Below are the code and all the weights of a small trained network. Each question names an input and a class and asks about switching units off, where a switched-off unit gives its printed mean instead of its output.

import numpy as np


def w(rows, s, z=0):
    codes = np.array(rows[::2]) - 128.0
    scale = np.full(codes.shape[1], s)
    scale[-1] = z or s
    return codes * scale


def norm(h):
    return h / np.sqrt((h * h).mean(-1, keepdims=True) + 1e-5)


def f(y):
    return np.maximum(y, 0)


def log_softmax(a):
    a = a - a.max(-1, keepdims=True)
    return a - np.log(np.exp(a).sum(-1, keepdims=True))


def net(x, mask):
    res = np.array(x, float).reshape(1, 4) / 4 @ E
    u = 0
    for l in range(3):
        y = f(norm(res) @ A[l][:, :-1].T + A[l][:, -1])
        res = res + np.where(mask[u : u + 11], y, B[l][:, -1]) @ B[l][:, :-1]
        u += 11
    return log_softmax(norm(res)[-1] @ U[:, :-1].T + U[:, -1])


A, B = {}, {}
E = w([
[84,144,108],'x0',
[157,48,2],'x1',
[73,69,203],'x2',
[128,127,129],'x3',
],0.0069)
A[0] = w([
[233,114,150,134],'L0N1',
[150,172,190,153],'L0N2',
[119,160,170,176],'L0N3',
[84,45,165,2],'L0N4',
[254,60,209,149],'L0N5',
[54,98,212,108],'L0N6',
[190,135,204,134],'L0N7',
[82,152,100,152],'L0N8',
[209,170,89,170],'L0N9',
[127,152,192,71],'L0N10',
[66,186,111,109],'L0N11',
],0.0094,0.0048)
B[0] = w([
[50,128,97,193],'L0N1',
[135,95,96,229],'L0N2',
[131,63,82,222],'L0N3',
[49,27,254,170],'L0N4',
[25,131,88,230],'L0N5',
[108,197,119,255],'L0N6',
[150,87,79,210],'L0N7',
[64,114,140,172],'L0N8',
[26,153,158,245],'L0N9',
[140,100,181,183],'L0N10',
[95,71,141,171],'L0N11',
],0.0071,0.0044)
A[1] = w([
[124,187,9,208],'L1N1',
[202,207,51,143],'L1N2',
[197,68,154,175],'L1N3',
[103,165,216,106],'L1N4',
[112,138,212,48],'L1N5',
[156,197,198,16],'L1N6',
[117,39,137,61],'L1N7',
[216,206,255,103],'L1N8',
[130,197,71,251],'L1N9',
[221,58,126,183],'L1N10',
[107,184,210,167],'L1N11',
],0.0092,0.002)
B[1] = w([
[138,134,183,254],'L1N1',
[158,167,172,156],'L1N2',
[137,75,93,134],'L1N3',
[149,85,72,198],'L1N4',
[102,1,150,180],'L1N5',
[173,86,96,137],'L1N6',
[117,186,191,195],'L1N7',
[225,167,88,140],'L1N8',
[79,136,209,202],'L1N9',
[163,137,85,139],'L1N10',
[200,125,106,202],'L1N11',
],0.0077,0.0052)
A[2] = w([
[156,121,164,142],'L2N1',
[67,188,248,68],'L2N2',
[82,103,136,94],'L2N3',
[173,87,63,134],'L2N4',
[184,76,96,98],'L2N5',
[254,39,134,180],'L2N6',
[121,165,209,2],'L2N7',
[147,128,22,209],'L2N8',
[58,126,109,51],'L2N9',
[123,87,31,63],'L2N10',
[159,171,105,207],'L2N11',
],0.011,0.0035)
B[2] = w([
[156,157,97,139],'L2N1',
[168,40,142,253],'L2N2',
[122,245,52,211],'L2N3',
[251,88,71,148],'L2N4',
[193,176,2,144],'L2N5',
[188,178,57,164],'L2N6',
[107,96,100,151],'L2N7',
[205,99,162,157],'L2N8',
[168,114,15,204],'L2N9',
[203,81,97,157],'L2N10',
[129,146,235,137],'L2N11',
],0.0066,0.0071)
U = w([
[252,87,63,152],'0',
[70,124,224,247],'1',
[110,82,73,172],'2',
[65,111,68,139],'3',
[95,119,111,54],'4',
[123,169,173,5],'5',
[123,167,177,8],'6',
[146,130,176,31],'7',
],0.014,0.011)

Each question gives the input, the list of numbers given to net, and the class t.
The units are the neurons (one row each of A and B). Each row of codes is followed by its name. A weight is (code - 128) times the scale printed after its matrix; where a second scale follows, it is the last column's (A, B and U).
mask holds one flag per neuron, layer by layer. A switched-off neuron (its flag False) gives its mean, the last column of its row in B, instead of its output. The means were averaged over made-up inputs and are rounded, as every weight is.
A unit's drop is (log p(t) with every unit on - log p(t) with that unit switched off) / (log p(t) with every unit on - log p(t) with every unit switched off).
The circuit of an input: a set's keep is (log p(t) with only the set's units on - log p(t) with every unit switched off) / (log p(t) with every unit on - log p(t) with every unit switched off). Starting from the 12 units with the biggest drops (on a tie, the unit counted first), units are removed one at a time, each time the one whose removal leaves the highest keep (on an exact tie, the one counted first), for as long as the keep stays at least 0.8.
units of the circuit, in order: the units of the circuit, biggest drop first
top k neurons: the k neurons with the biggest drops, biggest first
k most important neurons of layer l: the k neurons of layer l with the biggest drops, biggest first
input [-4,4,6,-1], class 1: units of the circuit, in order => L0N4; L1N7
input [3,5,6,0], class 1: units of the circuit, in order => L0N4; L1N7
input [5,-6,-5,-3], class 0: units of the circuit, in order => L1N11
input [-8,0,-7,-1], class 3: units of the circuit, in order => L0N9; L0N1
input [0,6,-7,-2], class 1: top 2 neurons => L1N2; L1N1
input [-7,2,-6,3], class 3: 3 most important neurons of layer 0 => L0N9; L0N1; L0N5
input [8,-7,2,4], class 3: units of the circuit, in order => L0N3; L1N4; L1N1; L1N9
input [-7,4,-6,8], class 2: top 3 neurons => L0N9; L0N1; L0N6
input [-1,-5,3,-7], class 2: units of the circuit, in order => L0N3; L0N7; L1N1
input [-5,-5,-5,-8], class 2: 4 most important neurons of layer 0 => L0N9; L0N6; L0N1; L0N5
input [5,-6,4,2], class 0: 4 most important neurons of layer 0 => L0N5; L0N9; L0N1; L0N6
input [-8,4,-7,0], class 3: top 2 neurons => L0N9; L1N9
input [0,-3,2,-6], class 2: top 2 neurons => L0N3; L0N2
input [-4,-2,-5,-7], class 2: units of the circuit, in order => L0N9
input [-1,-4,-5,8], class 2: 3 most important neurons of layer 0 => L0N9; L0N6; L0N11
input [-8,6,6,-4], class 3: 2 most important neurons of layer 0 => L0N5; L0N4
input [8,-5,-8,-7], class 1: top 2 neurons => L0N4; L0N5
input [0,4,-7,-7], class 1: top 2 neurons => L1N2; L0N5
input [5,7,5,7], class 0: top 3 neurons => L0N9; L0N5; L1N9
input [2,-2,-6,-2], class 1: 3 most important neurons of layer 0 => L0N4; L0N5; L0N10
input [5,-8,8,5], class 0: 2 most important neurons of layer 1 => L1N11; L1N8
input [2,5,-8,-6], class 1: most important neuron of layer 0 => L0N5
input [8,-5,-1,4], class 3: top 2 neurons => L2N2; L0N8
input [-6,-3,-5,8], class 2: 2 most important neurons of layer 2 => L2N9; L2N2
input [2,4,8,-1], class 1: top 2 neurons => L0N4; L1N7
input [-6,1,-6,3], class 1: 3 most important neurons of layer 1 => L1N9; L1N1; L1N4
input [-7,-6,4,6], class 3: most important neuron of layer 0 => L0N5
